[[-36.2 -21.8  19.7]
 [-36.5 -21.2 -23.3]
 [  7.4 -60.2 -19.0]
 [-49.1 -28.7  21.1]
 [ 62.0   5.5  42.1]]
->
[[ 62.0   5.5  42.1]
 [-49.1 -28.7  21.1]
 [  7.4 -60.2 -19.0]
 [-36.5 -21.2 -23.3]
 [-36.2 -21.8  19.7]]

[[-52.2 -35.7  12.7  42.9  19.1 -29.9   2.5  -2.2]
 [-12.7 -33.2   7.1  -0.7  -5.2  40.7  27.2 -27.5]
 [ -2.7  48.6  11.5  -3.9 -32.5 -41.1   3.4 -43.4]
 [ 29.9  -1.4 -28.2  13.4 -11.4 -22.5 -28.3  15.4]
 [ 15.7  34.4 -34.4  22.1 -20.9 -38.0  -3.3  20.7]]
->
[[ 15.7  34.4 -34.4  22.1 -20.9 -38.0  -3.3  20.7]
 [ 29.9  -1.4 -28.2  13.4 -11.4 -22.5 -28.3  15.4]
 [ -2.7  48.6  11.5  -3.9 -32.5 -41.1   3.4 -43.4]
 [-12.7 -33.2   7.1  -0.7  -5.2  40.7  27.2 -27.5]
 [-52.2 -35.7  12.7  42.9  19.1 -29.9   2.5  -2.2]]

[[-18.8 -31.2 -34.1  61.8  31.5  31.1  38.3 -40.9]
 [ -3.1 -17.1  -5.2   2.2  -0.9  -1.2 -18.0  -4.0]
 [-35.4  -8.0  14.4  -5.7  -5.4   2.4 -27.1  -6.2]
 [ 13.1  -2.5 -11.8  -5.0  -1.9  -1.5  17.0  -9.1]
 [ 11.8   3.4   7.8 -21.6 -13.1  -6.9  12.8  22.4]]
->
[[ 11.8   3.4   7.8 -21.6 -13.1  -6.9  12.8  22.4]
 [ 13.1  -2.5 -11.8  -5.0  -1.9  -1.5  17.0  -9.1]
 [-35.4  -8.0  14.4  -5.7  -5.4   2.4 -27.1  -6.2]
 [ -3.1 -17.1  -5.2   2.2  -0.9  -1.2 -18.0  -4.0]
 [-18.8 -31.2 -34.1  61.8  31.5  31.1  38.3 -40.9]]

[[  6.7  -1.3  27.6   0.2  37.7   8.3  -7.2   7.3  21.8  -3.4  14.7  21.5
   10.1  48.3]
 [  0.7  -1.8   1.9   1.8  16.7 -23.5  17.2   1.2   4.6  11.1  -1.3 -12.0
    4.2   2.3]
 [-16.3 -22.4 -18.0  -4.0 -17.5   4.9   8.4 -10.3   2.2   5.0  -2.3  24.9
  -12.0  16.0]]
->
[[-16.3 -22.4 -18.0  -4.0 -17.5   4.9   8.4 -10.3   2.2   5.0  -2.3  24.9
  -12.0  16.0]
 [  0.7  -1.8   1.9   1.8  16.7 -23.5  17.2   1.2   4.6  11.1  -1.3 -12.0
    4.2   2.3]
 [  6.7  -1.3  27.6   0.2  37.7   8.3  -7.2   7.3  21.8  -3.4  14.7  21.5
   10.1  48.3]]

[[-14.5 -10.2 -32.2   8.2]
 [ 24.3   4.0 -20.1  -2.9]
 [ 10.3   2.5  -2.3   1.7]
 [  6.0  -8.4   9.0  -0.9]
 [-11.9   0.9  41.6   5.9]
 [-48.0   3.4  27.7 -13.0]]
->
[[-48.0   3.4  27.7 -13.0]
 [-11.9   0.9  41.6   5.9]
 [  6.0  -8.4   9.0  -0.9]
 [ 10.3   2.5  -2.3   1.7]
 [ 24.3   4.0 -20.1  -2.9]
 [-14.5 -10.2 -32.2   8.2]]

[[ -2.0 -22.5 -12.6   2.7   9.1   6.8]
 [ 10.3 -24.2  -8.9  12.9 -12.9  -9.6]
 [ 62.4 -30.7  48.0 -19.3  -6.7 -30.6]
 [ 10.1   2.6  -5.1  -0.8  14.1 -13.1]
 [-17.0   3.7   2.2  -0.4  -8.5   1.0]
 [ 12.6 -53.8 -16.7  11.7  -7.4  43.1]
 [  9.7 -22.0  -8.3  11.0 -10.5  -9.3]
 [  4.9  -7.8  -7.1   4.8   2.0  -8.4]]
->
[[  4.9  -7.8  -7.1   4.8   2.0  -8.4]
 [  9.7 -22.0  -8.3  11.0 -10.5  -9.3]
 [ 12.6 -53.8 -16.7  11.7  -7.4  43.1]
 [-17.0   3.7   2.2  -0.4  -8.5   1.0]
 [ 10.1   2.6  -5.1  -0.8  14.1 -13.1]
 [ 62.4 -30.7  48.0 -19.3  -6.7 -30.6]
 [ 10.3 -24.2  -8.9  12.9 -12.9  -9.6]
 [ -2.0 -22.5 -12.6   2.7   9.1   6.8]]

[[-35.1 -35.2   0.9 -52.1]
 [  0.5 -16.0  29.8  -7.9]
 [ 57.0  -7.3   4.4  30.0]
 [-26.6 -22.5  23.7 -39.1]
 [ 17.5 -39.9   1.8 -22.3]
 [ 57.7 -40.8  13.6 -21.3]]
->
[[ 57.7 -40.8  13.6 -21.3]
 [ 17.5 -39.9   1.8 -22.3]
 [-26.6 -22.5  23.7 -39.1]
 [ 57.0  -7.3   4.4  30.0]
 [  0.5 -16.0  29.8  -7.9]
 [-35.1 -35.2   0.9 -52.1]]
